Here is a tiny trained network, its code and every weight. The questions are about switching its units off for an input and a class, where a switched-off unit gives its printed mean instead of its output.

import numpy as np


def w(rows, s, z=0):
    codes = np.array(rows[::2]) - 128.0
    scale = np.full(codes.shape[1], s)
    scale[-1] = z or s
    return codes * scale


def f(y):
    return y / 2 * (1 + np.tanh(0.7978845608 * (y + 0.044715 * y**3)))


def log_softmax(a):
    a = a - a.max(-1, keepdims=True)
    return a - np.log(np.exp(a).sum(-1, keepdims=True))


def net(x, mask):
    res = np.array(x, float).reshape(1, 8) / 4 @ E
    y = f(res @ A[0][:, :-1].T + A[0][:, -1])
    res = res + np.where(mask, y, B[0][:, -1]) @ B[0][:, :-1]
    return log_softmax(res[-1] @ U[:, :-1].T + U[:, -1])


A, B = {}, {}
E = w([
[122,163,77,96,16,82,145],'x0',
[130,87,87,130,143,149,254],'x1',
[128,129,134,127,129,129,130],'x2',
[251,72,133,83,130,121,106],'x3',
[86,111,64,29,196,65,107],'x4',
[82,28,98,174,105,123,101],'x5',
[128,126,132,125,129,126,127],'x6',
[130,126,135,125,127,127,128],'x7',
],0.0052)
A[0] = w([
[100,147,89,52,177,103,121,33],'N1',
[165,154,165,183,89,146,145,168],'N2',
[52,156,120,160,129,124,142,76],'N3',
[163,165,142,194,101,163,142,30],'N4',
[180,248,149,104,156,137,175,3],'N5',
[226,83,117,108,126,114,107,106],'N6',
[109,48,101,184,85,126,86,81],'N7',
[126,106,163,159,221,156,131,126],'N8',
[119,135,102,91,28,129,137,83],'N9',
[132,149,100,113,76,82,148,66],'N10',
[130,107,131,112,142,149,228,78],'N11',
[52,181,125,155,143,129,143,58],'N12',
[115,156,174,116,116,130,31,95],'N13',
],0.012,0.0033)
B[0] = w([
[151,40,145,86,140,102,67,213],'N1',
[145,113,119,53,129,102,83,254],'N2',
[163,112,166,127,105,184,162,186],'N3',
[153,31,128,118,177,109,77,192],'N4',
[7,114,151,121,129,151,198,217],'N5',
[160,141,183,134,95,221,148,242],'N6',
[47,111,143,93,150,136,163,223],'N7',
[118,204,129,167,160,99,88,238],'N8',
[127,198,145,170,190,103,102,196],'N9',
[136,154,141,167,180,134,91,163],'N10',
[187,120,84,149,101,71,165,202],'N11',
[207,107,157,140,104,208,122,193],'N12',
[175,118,62,149,110,87,217,215],'N13',
],0.022,0.0035)
U = w([
[123,130,129,140,128,120,134,254],'0',
[166,118,173,157,89,211,137,66],'1',
[123,53,121,92,157,82,59,55],'2',
[2,111,120,137,126,127,174,128],'3',
[170,121,51,176,105,59,213,79],'4',
[110,207,134,197,180,104,79,76],'5',
[99,142,109,121,86,121,114,213],'6',
],0.0085,0.0092)

Each question gives the input, the list of numbers given to net, and the class t.
The units are the neurons (one row each of A and B). Each row of codes is followed by its name. A weight is (code - 128) times the scale printed after its matrix; where a second scale follows, it is the last column's (A, B and U).
mask holds one flag per neuron, in row order. A switched-off neuron (its flag False) gives its mean, the last column of its row in B, instead of its output. The means were averaged over made-up inputs and are rounded, as every weight is.
A unit's drop is (log p(t) with every unit on - log p(t) with that unit switched off) / (log p(t) with every unit on - log p(t) with every unit switched off).
The circuit of an input: a set's keep is (log p(t) with only the set's units on - log p(t) with every unit switched off) / (log p(t) with every unit on - log p(t) with every unit switched off). Starting from the 12 units with the biggest drops (on a tie, the unit counted first), units are removed one at a time, each time the one whose removal leaves the highest keep (on an exact tie, the one counted first), for as long as the keep stays at least 0.8.
circuit, biggest first: the units of the circuit, biggest drop first
top k neurons: the k neurons with the biggest drops, biggest first
drop when u is switched off: that unit's drop, to one decimal
input [4,4,-3,6,-2,2,-1,-4], class 1: top 4 neurons : [N6; N8; N13; N5]
input [7,5,-8,-1,2,8,2,1], class 3: circuit, biggest first : [N7]
input [5,0,-6,-6,-8,3,5,-2], class 2: top 2 neurons : [N4; N2]
input [8,-3,8,3,-5,-5,-4,3], class 5: top 2 neurons : [N9; N10]
input [3,6,7,-1,5,-7,-6,-2], class 3: top 3 neurons : [N5; N13; N2]
input [2,-8,7,5,-8,4,-3,-2], class 2: top 2 neurons : [N2; N4]
input [8,-6,-6,-3,-7,-1,-4,5], class 5: top 4 neurons : [N9; N10; N1; N11]
input [-2,-8,-4,-2,-4,7,2,-1], class 4: top 2 neurons : [N13; N5]
input [4,7,1,-5,6,2,-5,6], class 4: top 2 neurons : [N11; N6]
input [1,-2,-6,3,1,7,-6,-2], class 3: circuit, biggest first : [N7; N12]
input [5,4,-4,-1,-4,0,-8,-1], class 5: top 2 neurons : [N9; N13]
input [8,-7,3,-3,1,2,-5,7], class 5: top 3 neurons : [N9; N10; N11]
input [-2,8,6,7,4,0,-8,2], class 4: top 2 neurons : [N11; N12]
input [-7,-1,-4,-4,-5,-2,2,-4], class 5: circuit, biggest first : [N8]
input [-3,4,6,-5,-8,1,-8,0], class 2: top 3 neurons : [N4; N2; N6]
input [7,1,2,1,1,-6,-1,-2], class 5: top 3 neurons : [N9; N10; N7]
input [-8,-7,-2,0,1,4,-6,-6], class 5: top 2 neurons : [N8; N11]
input [4,8,6,8,-2,0,-8,-7], class 1: top 4 neurons : [N6; N13; N8; N10]
input [-2,-8,-5,1,1,7,5,1], class 4: drop when N13 is switched off : 1.3
input [2,6,-3,4,0,2,2,5], class 4: drop when N11 is switched off : 1.0
input [1,3,1,-4,3,1,-1,-3], class 1: drop when N8 is switched off : 0.2
input [3,-6,-4,-3,0,-8,1,1], class 3: circuit, biggest first : [N5]
input [-3,5,-3,5,8,-2,8,-2], class 2: drop when N2 is switched off : -0.1
